In the rows, 128 means zero.
Rows lie near named flat spaces through zero. A row that begins with a name and a colon came from that space; any other row is followed by the name of its block's space that it lies nearest.
pufeg-gupu: 138; 126; 121; 126; 112; 112; 122; 122; 119; 137; 129; 122; 131; 121; 121; 129; 138; 128; 128; 124; 114; 125; 131; 125; 118; 133; 129; 129; 124; 136; 122; 139; 122; 132; 116; 127; 126; 136; 140; 125; 120; 128; 140; 131; 122; 128; 145
kegup-rebud: 129; 120; 141; 132; 97; 108; 113; 108; 151; 140; 132; 97; 144; 116; 139; 117; 132; 115; 119; 108; 124; 150; 150; 125; 120; 126; 109; 160; 128; 124; 104; 125; 112; 134; 131; 120; 113; 146; 120; 148; 119; 103; 126; 133; 119; 126; 145
kez-suv: 135; 110; 135; 117; 145; 128; 155; 130; 112; 132; 129; 129; 121; 135; 130; 107; 149; 132; 142; 119; 97; 120; 123; 112; 127; 139; 120; 154; 120; 124; 142; 142; 144; 166; 142; 136; 145; 127; 146; 99; 131; 138; 129; 147; 125; 109; 128
ladu-lagab: 127; 125; 126; 137; 136; 114; 121; 106; 125; 129; 120; 121; 131; 117; 148; 118; 130; 129; 121; 134; 132; 115; 128; 131; 126; 118; 130; 120; 119; 141; 118; 126; 131; 140; 125; 123; 123; 130; 125; 127; 124; 121; 115; 120; 119; 126; 114
vut-giz: 130; 127; 135; 131; 134; 140; 136; 128; 106; 135; 138; 123; 137; 118; 126; 127; 142; 138; 132; 121; 122; 129; 141; 127; 131; 127; 141; 120; 137; 119; 135; 140; 140; 136; 128; 133; 136; 137; 131; 140; 141; 129; 125; 131; 127; 135; 129
rukon-fud: 110; 127; 135; 123; 121; 116; 127; 132; 126; 129; 124; 133; 140; 125; 129; 123; 126; 137; 131; 144; 135; 126; 123; 124; 131; 132; 116; 131; 116; 114; 126; 139; 122; 132; 127; 119; 128; 127; 129; 136; 128; 135; 122; 128; 126; 120; 132
pufeg-gupu: 119; 133; 127; 128; 136; 146; 136; 137; 147; 123; 122; 122; 139; 131; 138; 132; 115; 130; 129; 131; 144; 129; 120; 132; 139; 135; 131; 136; 118; 135; 135; 130; 117; 117; 128; 130; 135; 125; 120; 118; 134; 126; 119; 128; 131; 113; 115
miz-rav: 122; 125; 132; 126; 129; 144; 128; 127; 112; 125; 136; 128; 122; 142; 127; 120; 141; 106; 126; 130; 116; 99; 129; 134; 110; 105; 130; 130; 150; 120; 128; 135; 120; 114; 111; 138; 109; 136; 128; 120; 119; 120; 140; 127; 115; 136; 125
miz-rav: 135; 124; 122; 127; 131; 122; 123; 139; 120; 136; 109; 137; 123; 145; 136; 141; 148; 126; 127; 124; 107; 127; 127; 115; 126; 126; 138; 130; 132; 139; 148; 104; 127; 136; 141; 142; 135; 136; 134; 135; 129; 143; 119; 150; 123; 116; 126
123; 129; 120; 128; 107; 106; 112; 118; 136; 154; 134; 108; 136; 104; 114; 128; 127; 122; 133; 133; 141; 153; 149; 136; 127; 117; 126; 150; 119; 123; 101; 137; 117; 130; 131; 139; 102; 124; 109; 120; 125; 85; 119; 142; 140; 140; 142
kegup-rebud
140; 128; 129; 133; 127; 135; 134; 120; 123; 117; 136; 123; 124; 131; 125; 132; 127; 128; 132; 112; 122; 135; 131; 125; 129; 133; 132; 142; 140; 136; 130; 117; 132; 121; 133; 134; 125; 135; 120; 126; 130; 125; 133; 123; 126; 129; 128
rukon-fud
127; 129; 122; 125; 135; 127; 130; 136; 131; 119; 132; 117; 128; 124; 125; 118; 137; 124; 124; 132; 124; 134; 122; 124; 136; 129; 131; 127; 127; 139; 126; 127; 128; 127; 123; 137; 136; 125; 122; 132; 146; 131; 130; 127; 125; 128; 121
kez-suv
147; 126; 134; 126; 128; 137; 123; 121; 125; 115; 138; 124; 118; 131; 124; 122; 128; 120; 131; 110; 119; 137; 134; 136; 131; 131; 132; 131; 147; 141; 128; 125; 137; 119; 141; 132; 123; 136; 116; 124; 122; 116; 133; 130; 133; 138; 127
rukon-fud
151; 112; 152; 122; 122; 147; 135; 93; 112; 167; 126; 130; 121; 120; 142; 166; 138; 111; 128; 131; 124; 113; 125; 125; 120; 109; 109; 129; 97; 98; 129; 128; 145; 159; 155; 142; 125; 129; 159; 103; 63; 121; 125; 142; 126; 148; 133
kez-suv
132; 138; 132; 136; 128; 110; 117; 129; 139; 122; 130; 124; 134; 115; 137; 132; 121; 123; 135; 125; 131; 130; 125; 127; 132; 146; 117; 127; 119; 129; 135; 125; 134; 143; 130; 125; 139; 138; 122; 127; 117; 146; 126; 118; 133; 129; 128
miz-rav
147; 144; 117; 139; 134; 138; 118; 125; 120; 120; 147; 130; 132; 120; 104; 148; 114; 115; 135; 123; 133; 110; 128; 127; 135; 155; 143; 123; 119; 117; 133; 124; 150; 117; 116; 135; 139; 145; 136; 124; 129; 119; 135; 126; 141; 122; 111
kegup-rebud
130; 135; 123; 137; 134; 122; 130; 125; 127; 130; 137; 140; 132; 133; 119; 125; 126; 133; 132; 125; 126; 123; 135; 129; 110; 132; 133; 139; 132; 128; 135; 128; 122; 112; 124; 109; 129; 137; 129; 133; 123; 137; 133; 121; 126; 115; 128
kez-suv
dis-manud: 129; 110; 117; 113; 139; 110; 129; 125; 107; 115; 122; 139; 125; 134; 118; 138; 117; 116; 119; 107; 142; 134; 123; 104; 121; 117; 117; 146; 119; 122; 135; 126; 129; 125; 131; 119; 133; 131; 146; 144; 125; 109; 126; 118; 149; 124; 120
118; 132; 135; 109; 131; 125; 134; 136; 128; 125; 135; 131; 133; 133; 125; 117; 135; 135; 134; 133; 133; 123; 126; 126; 133; 126; 132; 117; 122; 137; 120; 133; 127; 129; 129; 126; 126; 121; 129; 133; 139; 122; 124; 133; 122; 123; 122
miz-rav
106; 142; 132; 146; 122; 121; 111; 133; 118; 110; 136; 125; 131; 121; 132; 120; 138; 115; 123; 127; 118; 118; 115; 110; 138; 138; 131; 143; 132; 137; 129; 133; 130; 123; 141; 120; 122; 119; 135; 134; 117; 135; 120; 152; 131; 125; 120
pufeg-gupu
135; 127; 121; 132; 138; 125; 130; 128; 132; 124; 133; 138; 134; 129; 137; 125; 132; 131; 127; 126; 129; 135; 126; 125; 130; 129; 125; 131; 128; 127; 128; 127; 132; 122; 131; 132; 126; 137; 129; 127; 126; 135; 136; 135; 128; 131; 132
kegup-rebud
148; 127; 127; 134; 131; 136; 126; 124; 132; 107; 143; 117; 105; 129; 118; 128; 127; 118; 129; 107; 105; 136; 133; 137; 135; 127; 148; 134; 159; 148; 139; 113; 142; 122; 153; 137; 129; 138; 125; 129; 130; 122; 134; 126; 140; 145; 140
rukon-fud
126; 122; 128; 139; 128; 120; 121; 120; 121; 135; 128; 124; 125; 121; 126; 119; 124; 132; 121; 129; 130; 119; 126; 125; 123; 118; 122; 129; 128; 132; 125; 122; 123; 125; 125; 121; 129; 130; 121; 127; 134; 125; 122; 129; 122; 121; 122
ladu-lagab
126; 142; 128; 148; 120; 127; 135; 136; 148; 135; 128; 116; 131; 111; 135; 118; 131; 142; 127; 153; 106; 110; 137; 143; 122; 130; 138; 117; 149; 146; 128; 115; 118; 139; 135; 132; 124; 132; 113; 122; 130; 152; 131; 131; 125; 147; 150
dis-manud
ladu-lagab: 128; 128; 128; 140; 135; 116; 121; 109; 129; 132; 120; 127; 129; 118; 133; 114; 129; 128; 120; 136; 139; 116; 132; 132; 126; 113; 128; 117; 124; 142; 128; 118; 119; 135; 131; 123; 125; 131; 129; 123; 120; 125; 123; 122; 119; 133; 115
108; 132; 124; 142; 155; 127; 106; 120; 152; 105; 124; 110; 134; 123; 133; 135; 111; 146; 154; 132; 126; 133; 135; 143; 145; 136; 87; 129; 131; 118; 134; 128; 129; 139; 108; 111; 116; 131; 122; 115; 123; 158; 114; 102; 132; 152; 140
miz-rav
131; 119; 124; 112; 136; 125; 126; 116; 108; 123; 128; 141; 133; 146; 116; 148; 131; 108; 121; 106; 143; 147; 118; 114; 139; 123; 119; 147; 106; 102; 123; 138; 136; 115; 119; 125; 130; 116; 147; 141; 122; 101; 134; 121; 136; 106; 108
dis-manud
128; 144; 116; 74; 84; 174; 149; 204; 114; 106; 156; 129; 119; 170; 90; 168; 115; 116; 138; 87; 110; 165; 126; 116; 137; 166; 142; 149; 160; 109; 142; 137; 125; 98; 134; 139; 139; 104; 148; 139; 134; 150; 137; 139; 156; 123; 160
ladu-lagab
miba-vek: 123; 128; 132; 118; 134; 117; 122; 129; 122; 136; 114; 132; 132; 115; 129; 127; 134; 124; 113; 125; 132; 119; 131; 137; 118; 129; 112; 130; 128; 121; 133; 132; 124; 128; 131; 132; 132; 118; 133; 128; 122; 140; 112; 140; 127; 120; 116
128; 129; 136; 128; 128; 125; 132; 120; 132; 126; 127; 133; 126; 122; 132; 125; 135; 130; 129; 132; 136; 126; 123; 123; 129; 127; 129; 126; 127; 130; 123; 126; 132; 136; 125; 122; 122; 130; 123; 130; 121; 119; 125; 128; 123; 126; 121
ladu-lagab
111; 148; 160; 115; 130; 112; 132; 141; 136; 113; 153; 141; 120; 111; 111; 115; 136; 108; 135; 137; 127; 120; 130; 113; 132; 154; 118; 114; 140; 143; 115; 131; 129; 140; 145; 134; 149; 126; 122; 134; 142; 131; 129; 115; 128; 120; 117
miz-rav
miba-vek: 139; 98; 116; 143; 120; 142; 109; 142; 142; 102; 144; 121; 172; 155; 170; 113; 136; 135; 136; 134; 110; 155; 158; 102; 124; 123; 131; 141; 122; 105; 126; 129; 128; 119; 108; 138; 114; 160; 118; 122; 117; 106; 164; 159; 127; 133; 130
128; 136; 131; 123; 122; 129; 139; 121; 131; 131; 121; 126; 112; 115; 97; 136; 123; 116; 132; 124; 135; 122; 122; 140; 127; 138; 127; 126; 122; 134; 123; 126; 132; 129; 136; 122; 133; 111; 125; 127; 143; 134; 122; 109; 128; 132; 130
miba-vek
129; 133; 132; 138; 132; 128; 131; 130; 133; 128; 129; 125; 121; 114; 132; 118; 122; 131; 134; 134; 123; 123; 129; 133; 123; 130; 131; 125; 148; 136; 131; 115; 118; 139; 127; 126; 124; 134; 125; 130; 121; 141; 130; 128; 136; 145; 140
dis-manud
kez-suv: 130; 129; 120; 129; 128; 127; 137; 128; 138; 121; 120; 133; 121; 131; 131; 127; 127; 121; 133; 136; 132; 131; 127; 136; 135; 132; 131; 136; 125; 134; 131; 132; 136; 136; 128; 138; 132; 122; 127; 125; 129; 132; 125; 132; 130; 128; 134
dis-manud: 116; 141; 139; 150; 122; 155; 132; 131; 165; 142; 126; 107; 123; 119; 133; 124; 141; 139; 134; 157; 108; 102; 145; 157; 141; 144; 135; 93; 144; 139; 118; 124; 117; 139; 136; 133; 126; 133; 95; 107; 131; 156; 124; 142; 111; 138; 145
126; 119; 125; 128; 126; 132; 124; 128; 136; 131; 130; 130; 138; 132; 120; 131; 136; 125; 125; 133; 129; 135; 119; 134; 131; 132; 130; 126; 114; 121; 124; 131; 132; 124; 120; 131; 130; 125; 129; 127; 127; 126; 124; 128; 118; 124; 128
dis-manud
103; 152; 108; 149; 143; 109; 113; 146; 132; 108; 139; 134; 146; 125; 111; 110; 119; 154; 132; 116; 129; 143; 147; 141; 109; 138; 160; 123; 155; 148; 131; 125; 110; 84; 105; 88; 119; 152; 109; 149; 160; 155; 133; 108; 132; 110; 113
kez-suv
114; 127; 123; 124; 119; 114; 125; 123; 116; 120; 135; 131; 121; 131; 129; 115; 140; 122; 126; 118; 120; 114; 113; 125; 146; 123; 123; 131; 137; 137; 118; 135; 131; 132; 140; 116; 125; 117; 134; 123; 123; 122; 129; 140; 121; 133; 129
pufeg-gupu
123; 128; 116; 134; 105; 135; 131; 131; 145; 127; 120; 133; 126; 135; 129; 136; 111; 131; 115; 142; 151; 139; 118; 142; 142; 119; 134; 107; 136; 140; 124; 114; 117; 109; 108; 141; 125; 119; 101; 151; 144; 113; 132; 110; 123; 146; 130
kez-suv
vut-giz: 133; 124; 128; 131; 122; 133; 130; 125; 112; 135; 126; 125; 126; 126; 123; 133; 134; 129; 127; 128; 120; 136; 134; 131; 126; 129; 130; 115; 138; 124; 128; 131; 139; 138; 133; 122; 135; 129; 128; 140; 138; 134; 119; 128; 126; 132; 117
142; 121; 138; 133; 118; 141; 123; 114; 117; 141; 123; 137; 124; 131; 133; 147; 133; 122; 124; 130; 136; 122; 127; 131; 129; 128; 112; 119; 124; 116; 122; 126; 129; 126; 130; 142; 121; 119; 128; 136; 104; 118; 121; 135; 130; 140; 136
kez-suv
118; 121; 126; 110; 136; 124; 129; 125; 122; 127; 125; 135; 137; 161; 117; 142; 134; 119; 129; 109; 141; 144; 118; 130; 141; 125; 132; 132; 96; 110; 130; 154; 137; 103; 117; 125; 136; 119; 138; 137; 128; 106; 123; 129; 116; 101; 117
dis-manud
127; 121; 128; 113; 129; 128; 133; 128; 127; 128; 129; 129; 133; 132; 124; 137; 132; 126; 130; 119; 135; 134; 119; 124; 129; 125; 127; 136; 118; 123; 127; 132; 132; 123; 124; 128; 130; 127; 136; 132; 125; 107; 134; 127; 132; 115; 121
dis-manud
133; 133; 136; 139; 122; 118; 120; 114; 141; 108; 143; 125; 130; 99; 132; 138; 120; 113; 125; 139; 133; 124; 140; 130; 139; 127; 110; 134; 134; 115; 119; 140; 137; 135; 125; 110; 118; 142; 134; 110; 111; 122; 126; 114; 125; 141; 133
miz-rav
98; 141; 159; 131; 124; 112; 121; 124; 114; 113; 151; 139; 115; 102; 114; 104; 157; 61; 122; 127; 102; 101; 120; 158; 112; 133; 112; 125; 154; 120; 118; 125; 133; 137; 111; 142; 134; 162; 105; 113; 107; 136; 134; 117; 129; 147; 115
miz-rav
128; 135; 140; 122; 111; 123; 130; 127; 134; 120; 141; 138; 124; 104; 123; 118; 121; 110; 120; 131; 125; 121; 126; 128; 120; 131; 125; 122; 131; 129; 108; 141; 134; 140; 138; 128; 127; 130; 127; 128; 125; 111; 136; 123; 133; 125; 117
miz-rav
123; 130; 120; 145; 138; 123; 112; 138; 120; 130; 131; 123; 117; 113; 125; 121; 130; 112; 109; 140; 130; 118; 127; 122; 124; 135; 129; 110; 123; 128; 121; 136; 122; 116; 117; 121; 130; 120; 127; 144; 119; 118; 116; 155; 133; 133; 131
pufeg-gupu
